Below are the code and all the weights of a small trained network. Each question names an input and a target symbol and asks about switching units off, where a switched-off unit gives its printed mean instead of its output.

import numpy as np


def w(rows, s, z=0):
    codes = np.array(rows[::2]) - 128.0
    scale = np.full(codes.shape[1], s)
    scale[-1] = z or s
    return codes * scale


def f(y):
    return y / 2 * (1 + np.tanh(0.7978845608 * (y + 0.044715 * y**3)))


def softmax(a):
    e = np.exp(a - a.max(-1, keepdims=True))
    return e / e.sum(-1, keepdims=True)


def log_softmax(a):
    a = a - a.max(-1, keepdims=True)
    return a - np.log(np.exp(a).sum(-1, keepdims=True))


def net(x, mask):
    ids = ['αβγδεζηθμξπσφψω'.index(c) for c in x.split()]
    T = len(ids)
    res = E[ids] + P[:T]
    u = 0
    for l in range(2):
        q, k, v = (res @ M[l].T for M in (Q, K, V))
        z = softmax(np.where(np.tri(T) > 0, q @ k.T / 3**0.5, -1e9)) @ v
        res = res + np.where(mask[u], z, O[l][:, -1]) @ O[l][:, :-1]
        u += 1
        y = f(res @ A[l][:, :-1].T + A[l][:, -1])
        res = res + np.where(mask[u : u + 16], y, B[l][:, -1]) @ B[l][:, :-1]
        u += 16
    return log_softmax(res[-1] @ U[:, :-1].T + U[:, -1])


Q, K, V, O, A, B = {}, {}, {}, {}, {}, {}
E = w([
[220,183,100,163,113,95,222,112,132],'α',
[93,164,221,176,83,127,160,73,159],'β',
[102,99,132,59,111,68,139,155,29],'γ',
[33,124,69,82,128,188,100,117,140],'δ',
[149,189,111,161,48,123,143,71,197],'ε',
[163,121,79,62,116,53,68,169,81],'ζ',
[158,170,185,137,61,71,95,80,142],'η',
[85,147,196,90,143,154,182,97,163],'θ',
[174,127,187,120,171,68,241,86,111],'μ',
[132,74,157,79,49,157,175,202,123],'ξ',
[175,121,72,93,141,134,115,211,184],'π',
[134,111,242,80,152,70,137,66,136],'σ',
[177,184,203,171,105,64,137,172,118],'φ',
[149,4,160,153,84,208,119,82,57],'ψ',
[194,180,172,137,142,60,144,105,148],'ω',
],0.019)
P = w([
[138,135,195,11,81,152,133,96,174],'0',
[121,125,128,111,98,89,115,140,161],'1',
[106,98,121,138,106,65,119,148,172],'2',
[100,80,115,147,110,54,123,157,177],'3',
[94,68,106,169,116,38,121,170,183],'4',
[83,39,103,159,116,31,131,171,185],'5',
[89,28,91,176,127,13,139,189,187],'6',
[81,12,90,179,127,2,140,199,187],'7',
],0.0088)
Q[0] = w([
[64,198,133,89,54,1,147,142,248],'L0H0',
[166,40,151,143,64,110,159,77,164],'L0H0',
[83,88,127,147,91,45,178,133,184],'L0H0',
],0.0083)
K[0] = w([
[127,2,90,208,152,148,101,143,106],'L0H0',
[156,109,128,58,126,206,118,158,150],'L0H0',
[128,12,85,153,76,110,112,109,94],'L0H0',
],0.012)
V[0] = w([
[167,232,192,146,144,73,146,154,178],'L0H0',
[198,76,195,122,23,167,139,253,127],'L0H0',
[143,92,144,169,141,174,101,41,52],'L0H0',
],0.0059)
O[0] = w([
[193,202,227,92,99,197,135,108,86,93],'L0H0',
[76,185,91,242,14,179,48,228,50,254],'L0H0',
[255,33,51,213,251,148,113,119,67,77],'L0H0',
],0.0058,0.0068)
A[0] = w([
[121,136,76,189,100,173,72,131,156,52],'L0N0',
[98,134,73,46,67,43,151,186,191,214],'L0N1',
[135,170,55,125,94,110,167,162,132,102],'L0N2',
[2,136,176,81,131,152,165,138,99,111],'L0N3',
[103,131,128,85,131,99,178,155,183,131],'L0N4',
[167,135,188,191,118,83,151,10,80,64],'L0N5',
[181,140,177,89,109,91,65,203,144,10],'L0N6',
[199,136,133,153,144,95,62,141,145,86],'L0N7',
[160,62,162,41,95,131,69,149,55,61],'L0N8',
[141,100,67,112,246,92,134,74,162,4],'L0N9',
[85,99,194,136,202,195,124,78,151,193],'L0N10',
[143,60,167,95,215,162,244,90,165,41],'L0N11',
[132,85,73,89,116,112,167,197,101,120],'L0N12',
[114,116,145,161,159,168,24,155,85,114],'L0N13',
[198,152,109,103,109,215,141,102,209,55],'L0N14',
[139,71,99,229,150,110,141,116,91,42],'L0N15',
],0.0084,0.0046)
B[0] = w([
[130,138,144,63,199,110,169,165,107,156],'L0N0',
[88,156,136,199,171,159,91,114,86,254],'L0N1',
[97,109,173,129,140,103,99,128,143,170],'L0N2',
[139,159,122,164,128,61,136,173,123,168],'L0N3',
[140,187,140,139,173,116,115,136,78,162],'L0N4',
[130,131,119,135,205,142,125,149,254,154],'L0N5',
[160,107,118,118,161,172,102,67,138,151],'L0N6',
[71,90,137,117,116,172,155,77,121,138],'L0N7',
[88,102,122,126,133,88,131,97,202,145],'L0N8',
[104,172,154,128,74,166,143,171,131,136],'L0N9',
[102,128,115,97,75,95,145,185,145,142],'L0N10',
[168,96,128,164,71,62,88,121,99,140],'L0N11',
[80,144,152,135,152,120,94,83,154,165],'L0N12',
[117,131,78,113,113,139,207,140,159,139],'L0N13',
[88,200,74,85,106,169,135,129,94,135],'L0N14',
[84,104,132,38,76,189,106,123,151,161],'L0N15',
],0.009,0.016)
Q[1] = w([
[134,47,63,41,119,212,153,109,127],'L1H0',
[128,115,87,128,149,136,168,178,133],'L1H0',
[170,249,170,158,170,114,106,133,124],'L1H0',
],0.011)
K[1] = w([
[218,234,188,41,67,142,176,62,137],'L1H0',
[180,124,100,121,89,147,245,130,122],'L1H0',
[64,140,100,237,254,140,77,169,92],'L1H0',
],0.0085)
V[1] = w([
[167,100,162,128,169,223,45,128,170],'L1H0',
[136,64,177,147,93,62,54,84,113],'L1H0',
[203,140,254,197,114,113,183,149,130],'L1H0',
],0.0087)
O[1] = w([
[170,93,151,222,162,148,5,187,168,89],'L1H0',
[185,160,127,20,33,152,55,107,153,216],'L1H0',
[136,118,198,121,129,226,134,103,70,2],'L1H0',
],0.011,0.0049)
A[1] = w([
[109,100,164,75,98,195,128,215,202,120],'L1N0',
[120,212,60,112,69,106,29,173,126,102],'L1N1',
[134,66,146,100,248,114,196,31,106,123],'L1N2',
[116,60,92,27,55,173,165,146,69,132],'L1N3',
[187,40,41,201,146,127,114,173,160,67],'L1N4',
[158,68,134,164,198,209,136,25,47,63],'L1N5',
[51,110,135,160,120,89,117,156,91,63],'L1N6',
[166,146,223,52,158,148,111,195,42,67],'L1N7',
[231,140,152,148,103,104,153,150,7,68],'L1N8',
[203,117,105,153,61,76,111,230,168,79],'L1N9',
[151,110,83,107,172,31,113,85,191,1],'L1N10',
[142,222,102,187,90,177,151,157,1,127],'L1N11',
[154,214,149,148,98,156,175,169,196,74],'L1N12',
[106,105,26,157,147,193,163,109,52,64],'L1N13',
[174,158,101,177,148,195,135,29,113,135],'L1N14',
[184,123,134,71,134,218,47,111,77,55],'L1N15',
],0.0083,0.0085)
B[1] = w([
[162,100,123,197,90,80,117,80,49,154],'L1N0',
[205,79,159,102,147,118,175,128,111,251],'L1N1',
[226,124,107,102,35,64,110,163,140,149],'L1N2',
[135,181,104,176,227,130,74,77,184,167],'L1N3',
[67,157,241,60,99,68,158,81,98,166],'L1N4',
[149,115,61,97,222,181,166,147,46,151],'L1N5',
[218,161,161,131,117,168,151,117,166,184],'L1N6',
[49,65,138,65,253,93,173,234,188,155],'L1N7',
[172,9,46,159,110,102,176,143,72,141],'L1N8',
[96,87,59,96,202,184,78,117,116,180],'L1N9',
[110,168,100,112,108,219,170,183,77,180],'L1N10',
[86,82,97,137,107,97,28,155,116,179],'L1N11',
[118,79,169,59,144,157,64,78,81,157],'L1N12',
[229,150,173,100,75,48,149,118,146,137],'L1N13',
[116,175,71,149,157,157,114,30,127,147],'L1N14',
[142,189,123,122,12,171,223,218,217,148],'L1N15',
],0.0077,0.024)
U = w([
[194,75,143,133,117,86,194,159,115,68],'α',
[150,114,80,172,134,136,143,101,29,119],'β',
[112,35,90,163,90,112,156,97,174,254],'γ',
[173,111,60,93,107,115,82,167,136,75],'δ',
[120,88,174,131,85,60,172,144,205,73],'ε',
[136,95,126,197,167,62,85,136,192,167],'ζ',
[103,122,123,159,2,95,98,179,59,198],'η',
[151,173,152,70,94,95,154,65,110,129],'θ',
[128,185,135,105,175,181,149,126,141,39],'μ',
[116,160,43,192,104,75,169,189,166,208],'ξ',
[46,185,88,146,115,149,78,75,146,102],'π',
[152,165,116,146,68,152,121,141,173,102],'σ',
[106,119,102,153,97,176,146,198,101,83],'φ',
[51,79,109,92,125,89,133,158,137,89],'ψ',
[96,105,207,110,124,158,156,87,85,101],'ω',
],0.0068,0.006)

Each question gives the input, a string of symbols that net reads in full, and the target symbol t.
The units are the heads (3 rows each of Q, K, V and O) and the neurons (one row each of A and B). Each row of codes is followed by its name. A weight is (code - 128) times the scale printed after its matrix; where a second scale follows, it is the last column's (O, A, B and U).
mask holds one flag per unit, layer by layer, with each layer's heads first. A switched-off unit (its flag False) gives its mean, the last column of its rows in O or B, instead of its output. The means were averaged over made-up inputs and are rounded, as every weight is.
A unit's drop is (log p(t) with every unit on - log p(t) with that unit switched off) / (log p(t) with every unit on - log p(t) with every unit switched off).
The circuit of an input: a set's keep is (log p(t) with only the set's units on - log p(t) with every unit switched off) / (log p(t) with every unit on - log p(t) with every unit switched off). Starting from the 12 units with the biggest drops (on a tie, the unit counted first), units are removed one at a time, each time the one whose removal leaves the highest keep (on an exact tie, the one counted first), for as long as the keep stays at least 0.8.
circuit, biggest first: the units of the circuit, biggest drop first
most important unit: the unit with the biggest drop
top k neurons: the k neurons with the biggest drops, biggest first
top k neurons in layer l: the k neurons of layer l with the biggest drops, biggest first
input α ξ ξ σ, target η: circuit, biggest first -> (L0H0 L1N3)
input δ ξ σ π θ ε ε, target ζ: circuit, biggest first -> (L1H0 L0N1)
input η γ σ ω, target θ: circuit, biggest first -> (L1H0 L0N3)
input σ α θ ξ, target η: circuit, biggest first -> (L0H0)
input α φ δ ω σ, target ξ: circuit, biggest first -> (L1H0 L1N10)
input ε ψ θ ε, target ε: top 3 neurons -> (L0N14 L0N15 L1N4)
input σ ξ η ψ, target σ: circuit, biggest first -> (L1H0 L1N15 L0H0)
input ω δ α ξ δ, target ξ: circuit, biggest first -> (L1H0 L0N3)
input ξ θ α, target η: circuit, biggest first -> (L0H0 L1N11)
input μ β σ ε ω α β, target ω: circuit, biggest first -> (L1H0 L0H0)
input η ε α α η, target σ: circuit, biggest first -> (L1H0 L1N15 L0H0 L0N6)
input α σ γ ψ δ θ ε φ, target α: top 2 neurons -> (L0N15 L0N14)
input γ ω η α, target θ: circuit, biggest first -> (L1H0 L0N3 L0N8)
input ψ α ε ξ, target ψ: most important unit -> L0H0
input ξ ψ φ ζ π η ε ζ, target ξ: top 2 neurons -> (L0N13 L0N1)
input ε ψ ε η θ δ η, target ε: top 4 neurons -> (L0N14 L0N15 L1N4 L1N13)
input μ ζ ψ, target μ: top 3 neurons -> (L0N11 L1N3 L1N5)
input ζ δ ζ δ ε π σ ζ, target δ: top 2 neurons -> (L1N1 L0N6)
input α ε η ψ γ δ σ, target α: top 3 neurons -> (L0N15 L0N14 L1N2)
input σ θ ω, target μ: top neuron in layer 0 -> (L0N5)
input ξ θ β η ε ε φ φ, target η: top 2 neurons -> (L0N1 L1N11)
input η ζ ε α σ, target δ: top 2 neurons in layer 1 -> (L1N9 L1N10)
input γ β δ σ ζ σ, target δ: top 2 neurons -> (L0N1 L1N9)
input α ε μ θ, target ψ: top 2 neurons -> (L1N7 L1N11)
input α δ ψ η ζ η π, target α: top 3 neurons in layer 1 -> (L1N13 L1N2 L1N5)
input ε α θ β ω σ, target ε: top 2 neurons -> (L1N7 L1N15)
input ζ ω ξ θ η ω η, target η: circuit, biggest first -> (L0H0)
